[[138 103 102]
 [108 118 140]]
|
[[102 140]
 [103 118]
 [138 108]]

[[138 133 125 110 119 111 131 106]
 [124 122 119 113 135 129 135 109]]
|
[[106 109]
 [131 135]
 [111 129]
 [119 135]
 [110 113]
 [125 119]
 [133 122]
 [138 124]]

[[126 135 134 135 133 120 151 158 131 135 115 133 134 124 141]
 [128 144 147 122 120 124 150 141 113 132 130 135 115 135 128]
 [125 137 144 130 125 122 155 155 120 132 125 134 124 126 134]
 [127 141 148 125 121 123 151 154 116 132 128 132 119 131 131]]
|
[[141 128 134 131]
 [124 135 126 131]
 [134 115 124 119]
 [133 135 134 132]
 [115 130 125 128]
 [135 132 132 132]
 [131 113 120 116]
 [158 141 155 154]
 [151 150 155 151]
 [120 124 122 123]
 [133 120 125 121]
 [135 122 130 125]
 [134 147 144 148]
 [135 144 137 141]
 [126 128 125 127]]

[[141 145 127 130 139 125]
 [142 121 113 128 127 128]
 [127 152 130 126 133 125]]
|
[[125 128 125]
 [139 127 133]
 [130 128 126]
 [127 113 130]
 [145 121 152]
 [141 142 127]]

[[128 107]
 [131 156]
 [118 127]
 [127 121]
 [141 113]
 [142 136]]
|
[[107 156 127 121 113 136]
 [128 131 118 127 141 142]]

[[124 129 123 105]
 [126 125 130 132]
 [128 128 129 130]
 [128 128 129 130]
 [129 131 126 121]
 [124 128 125 116]
 [127 129 126 120]
 [136 137 124 124]
 [134 133 126 127]
 [125 125 130 131]]
|
[[105 132 130 130 121 116 120 124 127 131]
 [123 130 129 129 126 125 126 124 126 130]
 [129 125 128 128 131 128 129 137 133 125]
 [124 126 128 128 129 124 127 136 134 125]]
---
[[122 148 125 135 122]
 [128 132 132 131 132]
 [141 108 133 134 132]
 [113 145 120 142 116]
 [129 106 122 132 120]]
|
[[135 122 122 148 125]
 [131 132 128 132 132]
 [134 132 141 108 133]
 [142 116 113 145 120]
 [132 120 129 106 122]]

[[128 128 129 129 128 128 128 128 128 131 130 128]
 [154 128 110 128 151 127 118 127 112 125 128 125]
 [128 130 129 130 128 129 129 126 129 128 131 129]
 [128 127 128 127 128 128 127 129 128 129 127 129]]
|
[[130 128 128 128 129 129 128 128 128 128 128 131]
 [128 125 154 128 110 128 151 127 118 127 112 125]
 [131 129 128 130 129 130 128 129 129 126 129 128]
 [127 129 128 127 128 127 128 128 127 129 128 129]]

[[123 148 153 143 152 141 136 133 111 127]
 [140 117 128 120 111 120 135 130 104 125]
 [151 138 145 142 149 141 116 114 120 129]]
|
[[111 127 123 148 153 143 152 141 136 133]
 [104 125 140 117 128 120 111 120 135 130]
 [120 129 151 138 145 142 149 141 116 114]]

[[131 124 124 145 124 124 111 117 131 122 122 123 104 141 136]
 [129 139 127 123 124 114 128 137 136 123 125 134 122 129 123]
 [132 116 125 136 132 139 138 131 133 130 127 115 119 137 124]
 [134 114 129 133 123 142 131 126 132 131 119 123 124 127 141]]
|
[[141 136 131 124 124 145 124 124 111 117 131 122 122 123 104]
 [129 123 129 139 127 123 124 114 128 137 136 123 125 134 122]
 [137 124 132 116 125 136 132 139 138 131 133 130 127 115 119]
 [127 141 134 114 129 133 123 142 131 126 132 131 119 123 124]]

[[119 128 118 141 120 128 129]
 [127 121 123 127 130 126 126]
 [121 128 130 151 140 130 126]
 [131 139 132 119 125 120 139]
 [129 132 134 146 140 122 132]
 [121 132 121 130 125 122 135]
 [122 135 129 141 136 124 138]
 [127 120 128 136 116 133 120]
 [133 118 136 125 145 138 118]
 [126 137 125 136 124 120 139]
 [131 134 130 133 123 124 133]]
|
[[128 129 119 128 118 141 120]
 [126 126 127 121 123 127 130]
 [130 126 121 128 130 151 140]
 [120 139 131 139 132 119 125]
 [122 132 129 132 134 146 140]
 [122 135 121 132 121 130 125]
 [124 138 122 135 129 141 136]
 [133 120 127 120 128 136 116]
 [138 118 133 118 136 125 145]
 [120 139 126 137 125 136 124]
 [124 133 131 134 130 133 123]]

[[113 129 119 123]
 [120 113 130 124]
 [151 120 133 140]]
|
[[119 123 113 129]
 [130 124 120 113]
 [133 140 151 120]]
---
[[146 118]
 [104 143]
 [112 142]
 [128 144]
 [137 130]
 [133 119]
 [130  99]]
|
[[130  99]
 [146 118]
 [133 119]
 [137 130]
 [112 142]
 [104 143]
 [128 144]]

[[123 125 125 142 129 114 145 113 106 126]
 [134 142 116 126 134 138 138 137 132 130]
 [114 139 137 116 135 123 112 134 144 115]
 [141 104 141 124 125 138 114 126 131 143]
 [128 128 119 131 126 128 125 130 131 128]
 [129 132 131 121 120 136 129 128 133 133]]
|
[[141 104 141 124 125 138 114 126 131 143]
 [123 125 125 142 129 114 145 113 106 126]
 [128 128 119 131 126 128 125 130 131 128]
 [129 132 131 121 120 136 129 128 133 133]
 [114 139 137 116 135 123 112 134 144 115]
 [134 142 116 126 134 138 138 137 132 130]]

[[127 108 146 127 131 143 127]
 [123 114 149 121 109 128 130]
 [130 128 133 108 138 156  98]
 [133 115 137 110 145 152 114]
 [110 105 131 108 139 140 140]]
|
[[110 105 131 108 139 140 140]
 [127 108 146 127 131 143 127]
 [123 114 149 121 109 128 130]
 [133 115 137 110 145 152 114]
 [130 128 133 108 138 156  98]]

[[128 129 130 127 133 129 141 129 127 127 128 121 129 127]
 [127 126 121 128 126 149 128 127 129 129 128 127 129 129]]
|
[[127 126 121 128 126 149 128 127 129 129 128 127 129 129]
 [128 129 130 127 133 129 141 129 127 127 128 121 129 127]]

[[118 152 135 118 131 139 136 117 118 131]
 [136 121 129 129 141 139 116 123 106 130]]
|
[[136 121 129 129 141 139 116 123 106 130]
 [118 152 135 118 131 139 136 117 118 131]]

[[108 138 120 142 144 118]
 [153 116 141 122 105 138]
 [114 137 108 133 142 108]
 [144 146 104 106 107 106]
 [143 118 143 136 110 143]
 [112 140 116 117 113 115]
 [149 115 125 118 127 133]
 [115 139 142 125 144 137]
 [107 122 125 143 142 140]
 [110 136 127 123 117 120]]
|
[[149 115 125 118 127 133]
 [153 116 141 122 105 138]
 [143 118 143 136 110 143]
 [107 122 125 143 142 140]
 [110 136 127 123 117 120]
 [114 137 108 133 142 108]
 [108 138 120 142 144 118]
 [115 139 142 125 144 137]
 [112 140 116 117 113 115]
 [144 146 104 106 107 106]]

[[133 121 113 139 105 141 116 133]
 [133 123 129 117 131 140 111 137]
 [119 145 104 118 119 148 149 111]
 [140 120 119 151 113 109 134 147]
 [105 124 121 119 133 137 131 139]
 [125 119 139 130 117 139 150 138]
 [151 106 123 119 132 149 115 144]
 [121 135 128 149 105 129 151 142]
 [133 109 109 152 140 146 139 108]
 [141 111 103 148 133 135 141 128]
 [126 131 146 129 113 103 112 108]]
|
[[151 106 123 119 132 149 115 144]
 [133 109 109 152 140 146 139 108]
 [141 111 103 148 133 135 141 128]
 [125 119 139 130 117 139 150 138]
 [140 120 119 151 113 109 134 147]
 [133 121 113 139 105 141 116 133]
 [133 123 129 117 131 140 111 137]
 [105 124 121 119 133 137 131 139]
 [126 131 146 129 113 103 112 108]
 [121 135 128 149 105 129 151 142]
 [119 145 104 118 119 148 149 111]]

[[150 147 130 133 124 138 135 122 129 143 146 129 144 153]
 [131 130 107 140 145 135 128 135 141 126 126 131 125 138]
 [137 139 123 127 114 122 117 131 120 141 130 135 136 149]
 [119 107 130 129 130 132 125 147 149 110 119 106 111 115]]
|
[[119 107 130 129 130 132 125 147 149 110 119 106 111 115]
 [131 130 107 140 145 135 128 135 141 126 126 131 125 138]
 [137 139 123 127 114 122 117 131 120 141 130 135 136 149]
 [150 147 130 133 124 138 135 122 129 143 146 129 144 153]]
